What can hang from each mark
bupe: simil vonol
paleba: rozel simil
pinug: buzo fanav
fanav: vonol
buzo: pinug simil tudas vupo
duvubez: koger
sinil: kori
simil: bupe ledav paleba tudas
vupo: duvubez koger sinil tudas
tudas: buzo duvubez koger ledav sinil vupo
vonol: duvubez
koger: vupo
rozel: ledav
ledav: duvubez
kori: fanav paleba pinug sinil

Each row is shifted at random along 3 fixed directions that mean nothing.
Known rows, with every way that one mark hangs from another
{paleba {simil {tudas {buzo pinug}}}}: [-126  -29  -10  130  -45  127 -187  -32  118 -110   28  -11   30   42
  -19   90    7  120  144  -67  329 -114  183  184  -20  -71   60   63
 -223  -86 -137 -111   67 -285   73  -21 -185  -43  -14  303   -8  148
 -111  -33   88]
{bupe {simil {paleba {rozel ledav}}} {vonol {duvubez {koger vupo}}}}: [ -37 -113 -283   59  -87  311 -102  137   10  335  325   12  121  -36
  -81   58    7  334  144   36   12 -204   55  126  179  142   11 -258
 -228 -169 -110  -68  -23  -25   74   72  164  -50 -302   14  303   26
  -21 -139   52]
{vonol {duvubez {koger {vupo {tudas buzo ledav sinil}}}}}: [  45   85 -224  175 -200  -24  -55   54 -101   50  137   41  289   20
 -491    7 -111  -41  175 -269  106  243   37 -239  -26  178   63  229
 -203    1   14   67   34  -49  -14  -47 -115   10   44 -143  149  -56
  232  313  -70]
{ledav {duvubez {koger {vupo {tudas {buzo simil} {sinil kori}}}}}}: [ 396  -67  176 -504  124   60 -122  159   90  -71  146 -191 -108  -60
  145  355  243  267  -26 -135  -94 -283   -6  -83 -330   28 -170  -80
 -295  153  -84  347  -17 -369 -144   61  -19 -176 -241 -272 -199 -167
   97 -428  -30]
{pinug {buzo simil vupo}}: [ -68   49 -242  353 -110    3  -77   13  -72   92   45  -36  264  -51
 -292 -248 -123  -16  122 -153  278  163   -4   27  216   -6   88  107
  137  -26   30 -125  -66   18  162  134  -64   -1   11   97  246  -14
  105  220 -115]
{buzo {pinug {fanav vonol}} {vupo tudas}}: [  25  139  -17  226  -12   92  -30   58 -179  156 -157  -47  338  -54
 -387 -357  -84 -413   -4 -149  162  171   73 -183  285  135  104  166
  265  201    2   79    2  -68  112   39   22  -21  334 -274   -7 -101
  244  350   64]
{rozel {ledav {duvubez {koger {vupo {sinil {kori fanav}}}}}}}: [   3  -75  130 -169  102  128  170  180 -247  329  -39 -104  166 -126
 -275  -57   19 -133  -82 -127 -192    4 -110 -295  -44  314  -23  -88
  290  145  180  241   21  -56   30  202   73  -94   75 -540   22 -394
  246   -3   11]
{bupe {simil ledav {tudas vupo}} vonol}: [-159  107  -92  372 -104  189 -127  -84   51   79  -15   48  213  117
 -199 -210 -152  -12  202  -35  159   49   42   85  108   51   65   19
   41  -62  -90 -163  -57   66   37  -63  -79   39  151   48  142  136
  -85  168  177]
{ledav {duvubez {koger vupo}}}: [-142  142 -535  500 -292   23   45  167 -272  196  170    3  316  -17
 -659  -36 -106   67  120 -152 -115  298 -177    5  182  321  130  -10
  227   22   90 -146  -24  380  161  121   -9   95   -6 -133  402   10
   77  296  -77]
{fanav {vonol {duvubez {koger {vupo {sinil kori} tudas}}}}}: [  -5  129 -460  155  -91  351 -123   72 -179  255  371  -70  296   69
 -374   53  -49  194   73  -85   46 -116  118   37  154  118   80  -47
 -176   -5 -261   65  -74  129  208   51  -31 -107  -65   79  361  139
  101   25   50]
{bupe {vonol {duvubez koger}}}: [  -2   16   57   -3  -47   61    4   92 -168   84   54   47   25  -50
  -61  -86   -3  -61   32  -71 -125   15  -35  -28   18   85  -61  -65
  -71   -6   87   41  -30  -24   20   77  123  -10   31 -110    4  -53
   79  -14   64]
{fanav {vonol {duvubez {koger vupo}}}}: [ 331  -32  206 -358  132  164  -75   84  -29  100  107  -26    1 -118
  312   84   -7   50  -28   64  -88 -199   84   -1 -110  -78 -145 -146
 -233  107  -36  257  -10 -363   80  -25  205  -44 -105 -144 -139 -118
  159 -219  128]
{paleba rozel {simil {bupe vonol} {ledav duvubez}}}: [-127 -274   58   77   -7  123  -23  144  123  199   77   88 -121  -80
   29 -123  -38   79   90    7   84 -105   42   49   41  149   78  -27
  -58  -26   -5  -85  -39   25   59  -18  146  -78  -43  125   84 -114
  -53 -114  302]
{bupe {simil ledav {paleba rozel}} vonol}: [  50 -113   91 -219   96   95  -16   60  150  116   -1   24 -159  -77
  223 -109   27  110   -2  133  -49 -173   38  -11   21   97  -41 -125
  -78   22  -24   72  -35  -78 -134  -41  203  -62  -26 -174  -95 -133
    5 -224  173]
{simil bupe {tudas sinil}}: [ 159   55  357 -229   70   32  -35  -57  117  -54 -221 -107 -120 -122
  219    7  -51 -112   49  -70   23  -44   70  -47 -198   -3  -39   64
  -60  171   18  153  -57 -366 -134  -74    3  -15  222 -164 -384  -87
   33  -10  319]
{ledav {duvubez {koger {vupo {sinil {kori pinug}}}}}}: [-389   16 -271  415 -128  315 -205   50 -214  229   99    8  324   24
 -469 -119 -226  -32   81 -145  233  156  128  214  104  210   64   28
   -5   16  -77 -245  -20  120  327  155  -69   52   97  147  341  108
   -4  331  129]
{fanav {vonol {duvubez koger}}}: [ -13   63 -394  156 -171   60   31  137 -129   99  311    3  104  -22
 -100   42   27  190   84  -25 -106  -88   43   21   55   36   47 -102
 -168  -82  -32   -8  -67  108  111   67   23  -30 -153   77  202  132
   20    6  -11]
{simil {bupe {vonol duvubez}} ledav paleba tudas}: [ 124  104  -92 -136   -7  104   55   99   80   58   46  -64  -65 -148
  241  -41   30   44  123    0  -29 -212  -53  -25  -89   71  104  -37
  -35  157  -10  172  -69 -209 -169   -6  220 -117   23  -57 -166   20
  104  -93  350]
{koger {vupo sinil {tudas buzo}}}: [ 136   41 -143 -238  100  206  -43   59  -17   93  185 -159    0   30
 -101  315   85  259   38  -64   61 -215   56 -137  -20  -79   -6  -63
  -50   78 -248  229   72 -111  -50  -88 -123 -115 -257  -51   15  -38
    3 -299 -145]
{vupo {sinil {kori fanav paleba pinug}} {tudas duvubez ledav}}: [-331  -95 -241  102  -23  106  133   14 -208   65  -45 -121  261   10
 -431  -15 -105 -142   57 -167   98   68  217 -284 -146  202   29  161
  210   45 -141  -63   81   24  -63   64 -337  -13   26 -224   81   65
  -51  290  -77]
{rozel {ledav {duvubez {koger {vupo sinil {tudas {buzo simil}}}}}}}: [  75 -172  237 -191  101  103   12  167 -105  112  -48 -126   68 -127
 -187    6   54 -129   43 -190   48  -27  -55 -408  -94  183  -21  152
  170  123  115  276   79 -294   34   60  -48 -158   17 -410  -78 -351
  221 -149  -86]
{vupo {tudas buzo koger {ledav duvubez} sinil}}: [ -88  -37  -70  330 -248 -225   44   56  -54 -197  -83  109  214   14
 -544  -48  -11 -201  146 -367  132  379   20 -411 -141  232  145  455
 -109   39  117   26  113  -10  -58  -57 -223   34  176 -174   74 -105
  140  458  -50]
{koger {vupo duvubez {sinil {kori fanav paleba}} {tudas ledav}}}: [-118 -180   63 -147  238  274  -59  -94 -197  124  -85 -108  320  -29
 -233   13 -165 -151    3 -106  221   20  243 -261  -67  144   25  127
   77  105 -148  134   96 -184   60   36 -139 -136   73 -243   62  -91
  136  142   53]
{paleba {rozel ledav} {simil bupe}}: [ -46 -240  105  -51   27   33  125   75  127  278   31   10  -86  -82
  -26 -112   15    4   50   20   56  -54    0 -149   52  160   42  -21
   19  -79   18   43  -22  -56  -18  -33    4 -103  -27  -97   52 -190
  -11 -114  118]
{tudas {buzo pinug vupo} koger {ledav duvubez} sinil}: [  47 -151  106 -129  -54  -70 -232   27  177 -203  -30   -4  175 -173
  159  132   70  -55   76 -267  345  -54  212 -168 -216 -108  -13  196
 -616  147   57   72   71 -537  -68   81  -37   40  -90   59 -216  -80
  127  184   81]
{fanav {vonol {duvubez {koger {vupo {sinil kori}}}}}}: [ -37  137 -507  160 -144  279  -46   85 -145  309  377  -46  317    9
 -320  -22 -109  173   72  -74  -26  -67   72   76  151  112   70  -82
 -191   -4 -152   53 -110  167  216  102   17  -34  -71   48  372   81
  144   99   50]
{sinil {kori fanav {paleba simil}}}: [-210  -79 -315  221  -47   46  123   20 -141  113   99  -89  194   62
 -313   47    3  238   98  -37  -53   -4   42   91    1  183   30 -121
  181 -164  -94 -184   23  188    3  126 -203  -52 -168  -66  319  123
 -134   69 -120]
{rozel {ledav {duvubez {koger vupo}}}}: [  61  -77 -111  -20  -32   83   33  176  -60  186  170  -41   85 -109
  -45  148  106  127    0  -58 -141 -112 -120 -118  -20  147   -7 -168
   19   42   82   89    4  -27   20  100   98  -57 -203 -169  105 -123
   90 -134  -67]
{simil {bupe vonol} ledav}: [-104   40 -371  119 -110  123   14   60   67  136  179  -49   93  -21
  -60 -121   29  139   67  -56  -40 -107  -56   56  124   34  154  -82
  -67  -28  -58  -51 -145  264  -21    9   88  -28  -55  137  153  187
  -61   52  117]
{bupe {simil ledav paleba tudas}}: [ 264   71  430 -353  182  -80  111    8   65  -36 -276  -77 -209 -127
  336 -131   25 -132    3  101 -117  -90  -89 -193 -211  129  -91   31
  181  227  115  295   -4 -386 -303  -71  191 -118  237 -492 -425 -283
  182 -222  218]
{kori {paleba simil} sinil}: [-292  -54 -341  369 -128   -3  167   55 -231   82   61 -123  173  -90
 -259   29 -133  151  180 -106 -114   50   48  -28   26  191  -18  -45
  274  -84  -37 -198   26  131  -40   63 -210   36 -137  -83  209   54
 -157   87 -149]
{simil {bupe {vonol duvubez}} paleba}: [-194   29 -273  271 -158  172  -86   13  -10   77  113   47  183   -2
 -123 -135 -113   11  194  -86  213   49   85  221  125   80  193   81
  -91  -59  -62 -177  -25   40  150   55  133   14    6  266  228  237
  -12  274  258]
{koger {vupo duvubez sinil tudas}}: [  20   97 -330  -70   41  188  146  123 -275  292  129 -185  105  -32
 -411  130  -41   50   54  -84  -89  -18  -63 -323  112  121   56    8
  270  143 -181  262   43  121  -68   -6 -123 -120  -55 -274  113 -158
   99 -155 -124]
{koger {vupo duvubez {sinil kori} {tudas buzo ledav}}}: [-191  -29 -150  196  -17  169  -91 -104  -94  118   41   80  409  118
 -614 -202 -220 -295   67 -258  388  323  135 -288   92  225  195  405
  -62   66 -105  115   51   53  170  -47 -184  -99  287  -63  298  -99
  262  371   37]
{buzo pinug {simil ledav} {vupo {duvubez koger}}}: [  38  -14 -133 -192   42   -1 -104  116 -127  124  -26 -185  198 -266
   18 -233  -53 -151   22  -80  157  -28  -22 -191   66   52   -1   26
 -121  188  172  128 -115 -247  -37  253   94  -91  137 -226 -146 -164
  248   22   88]
{vupo {duvubez koger} {tudas {buzo {pinug fanav} simil} ledav}}: [ -25  101 -481   34 -145 -132  127  240 -230  113  276 -192  185  -75
 -536  -23  150   44   58 -269   22   -9  -31 -344  102  105  138  103
  -60   47   17  251  -45  120 -119  162 -172 -204 -109 -248   82   -9
  198   56 -288]
{koger {vupo duvubez {sinil {kori {paleba rozel}}} {tudas buzo}}}: [-174  -95 -402   99   34  290 -138  -29 -104  149  200  -32  275   41
 -494  171 -164  127   82 -117  380   68  252 -127   93  206  130   91
 -117   21 -261   -7   82   31  179  -17 -276 -103 -124   52  366   -2
   -6   62   -1]
{tudas {buzo pinug {simil ledav paleba} vupo} {sinil kori}}: [ 253   20 -124 -516   81  -26 -162   56  343  -64   59 -216   64 -218
  421   36  145  116    6  -78  210 -324   80  -43 -192  -70  -37    2
 -460  224   -4  245  -89 -503 -254  177   62 -114  -94 -124 -291  -94
  230 -138  104]
{vonol {duvubez {koger {vupo tudas}}}}: [ 305   51  458 -236  152   46  -35   53 -247   81 -188   -2   45  -70
 -113  -93  -92 -300  -17  -44  -14  157  -59 -210  -70  167 -132  105
  113  193   96  254   72 -342    4  -37  163  -46  226 -414 -194 -308
  278  -11  121]
{sinil {kori fanav paleba {pinug {buzo simil}}}}: [-261  -70 -284  212   13  137   33   65 -176   25   56 -154  189  -14
 -201  -54  -11  173   55  -83  150  -80  160  158  -34   12    2  -72
  200 -156 -128 -192   10    0  129  182 -258  -36 -239  120  219  211
 -197  137 -188]
{buzo {simil {ledav duvubez}} {vupo koger sinil}}: [-474 -290 -196  449  -40  300 -623 -108    7  -37  112  -13  334  -66
  -57 -103 -234  155  263 -113  840  -93  350  330  181 -212  192  204
 -456 -116  -91 -450  -48 -263  440  176   15  -92  -15  776  330  282
    0  276  237]
{pinug {buzo {simil ledav paleba} {tudas {sinil kori}}} fanav}: [ 161  232 -675  287 -220 -162   35  171   60   97  297 -128  166  -81
 -338  -98   49  322  105 -230   48  -87    8   53  115   16  219   20
  -32   56   27   71 -189  120 -170  210  -72 -158 -107   75  222   64
  248  182 -161]
{simil bupe {tudas vupo}}: [ 129  122   36 -123   48  114  -94  -55  131   21   44 -114   -7  -35
  171  178   12  128  100   15  172 -163   78   60 -121 -111    0 -116
 -133  124 -144  100  -49 -250  -35  -58  -63  -35  -89   27 -149  119
  -97 -115  246]

Rows
[ -57 -120  269 -152  191  262 -199  -98  -75  145 -110   -6  124  -60
   23  -60 -296 -176   33  -33  348   41  225    2   35  -84    4  127
  -72  111  -66   63   69 -304  203   -9   25  -28  159   71  -30 -156
  142   56  193] -> {koger {vupo duvubez sinil}}
[  -5  213 -478  311 -204  -57  174  235 -113  296  265  -69  158 -121
 -318 -353  -83  104  189 -191  124  -22  -78   70  248   55  267   65
  185   15   56   38 -128  187    8  156  187 -134 -106  116  279   31
  250  241   13] -> {pinug {buzo {simil {bupe {vonol duvubez}} ledav paleba}} fanav}
[  63  184 -613   26 -251  -75    1  133    3   -2  211 -197  247 -116
 -268  222  155  276  129 -260   39  -53   -6 -147   17  -50   54  -47
 -370   67  -66   66  -23  -62 -185  128 -212   70 -260  -59   49   74
   -9  103 -191] -> {tudas {buzo pinug vupo} koger sinil}
[ 163  154 -331   63 -230 -149  258   97  -56  140   11  -69  232  -38
 -582  -22  -98 -176   90 -230 -239  290 -150 -480  -44  263   41  248
  215  191   -9  214    9  166 -268  -91 -168   95  139 -527   33 -222
  249  265 -150] -> {koger {vupo {tudas duvubez ledav sinil}}}
[ -12    7 -383  -43  -31   22   70   68 -192  164  162 -159  209 -111
 -318   99   59   59   91 -207   77  -19   11 -518   39   29   75   78
 -132  159 -120  261   -7  -16 -179   68 -162 -164  -82 -264   70 -103
  148  -28 -122] -> {buzo {vupo duvubez sinil {tudas koger ledav}}}
[-177 -312 -136  146    8  103  208  157  -44  122    8   54  177  -87
 -183  -50   50  -92  -48  -13 -114  -15   86 -269  -38  376   86  -21
  248  -50   82  -20   68   64  139   96  -84  -45  -69 -284  199 -167
  -14  136   42] -> {sinil {kori {fanav vonol} {paleba {rozel {ledav duvubez}}}}}
[ -89  -10   15  139  -75  125   34   45  -84  109    3   40  100    0
 -133 -208  -86 -173  111 -103   30   78  -14   33   79   90   83  110
   25  -27   12  -29  -36   31   90   10  125   15   89   67   82   33
   22  181  197] -> {simil {bupe {vonol duvubez}}}
[-218  191 -565  424 -251   50 -150  -19 -126   13  274   27  310   73
 -503  150 -128  211  242 -189  377  197  133   20   56   48  190  -11
 -206  -49  -62 -146   -5   75  182   60 -336  -14  -57  170  334  234
  -66  214   35] -> {simil {tudas buzo {vupo {duvubez koger}}}}
[ 195  -71  -91 -116  -14  -53  -72  106 -138   25  -83 -199  139 -226
 -121  -40  -23  -69  114 -212  -57   90   -2 -300  -61   50  -65   43
  -45  183  184  187 -125 -329 -152  213 -103  -74  136 -433 -197 -222
  194  -14  -14] -> {buzo simil {tudas sinil} {vupo {duvubez koger}}}
[ -59  -70 -258  290 -254   53 -190  -24  141    2  181   13   75   12
 -278  129 -163  344  258 -100  429   32  236  250    6  -47  170   57
 -438 -101 -183 -267  -40 -110  130  -38 -201   34  -69  408  225  223
 -208  153  312] -> {paleba rozel {simil bupe {tudas duvubez koger}}}
[ -64  -66 -153    6 -104  161   -8   -2  257  102  177 -105  -62  -48
  134  119   86  299  185 -112 -106 -288   81   25  -96  -54   13 -115
 -267  -62 -224   44 -126  -50 -216  -73 -109  -89 -121   63  -57  174
 -130 -172  147] -> {paleba {simil {bupe vonol} {tudas ledav sinil}}}
[ 217  221 -298  119 -224 -200    2   80  -89   12  145  -35  144 -104
 -363  153  -53  129  121 -272   75  167  114 -185  -94  -19  -10   -8
 -122  163   84   84  -61 -143 -110   90 -246   85  -72 -140    3  -74
  120  125 -118] -> {pinug {buzo {tudas {duvubez koger} sinil vupo}}}
[ -43 -226  130 -136  157  389 -358   33   20  110  202  -73   23  -42
  202  342   63  281   27  -35  300 -402  244   76  -31 -103  -10 -155
 -303  -10 -174  -21   53 -331  179   56   45 -176 -268  289   53   65
  -29 -295   84] -> {rozel {ledav {duvubez {koger {vupo sinil tudas}}}}}
[ 306 -119   33 -282   57  139   69  115  178  249  124 -155  -89 -162
   86  214  126  327   82   16  -43 -281  -53 -145  -76   15  -23 -215
 -201   47 -148  272  -27 -311 -155  -88  -31 -128 -231 -210  -72 -158
  -50 -354  148] -> {paleba {rozel ledav} {simil bupe {tudas {koger vupo}}}}
[-206   40 -347  490 -252  142 -122  -30   54   59   95    3  233   24
 -324 -203 -107  193  261 -166  210   60   29  176  141   46  236   56
 -185 -120 -103 -239 -116  138   72  -21  -91  -17  133  282  285  302
 -127  274  268] -> {paleba {simil {bupe vonol} ledav {tudas koger}}}
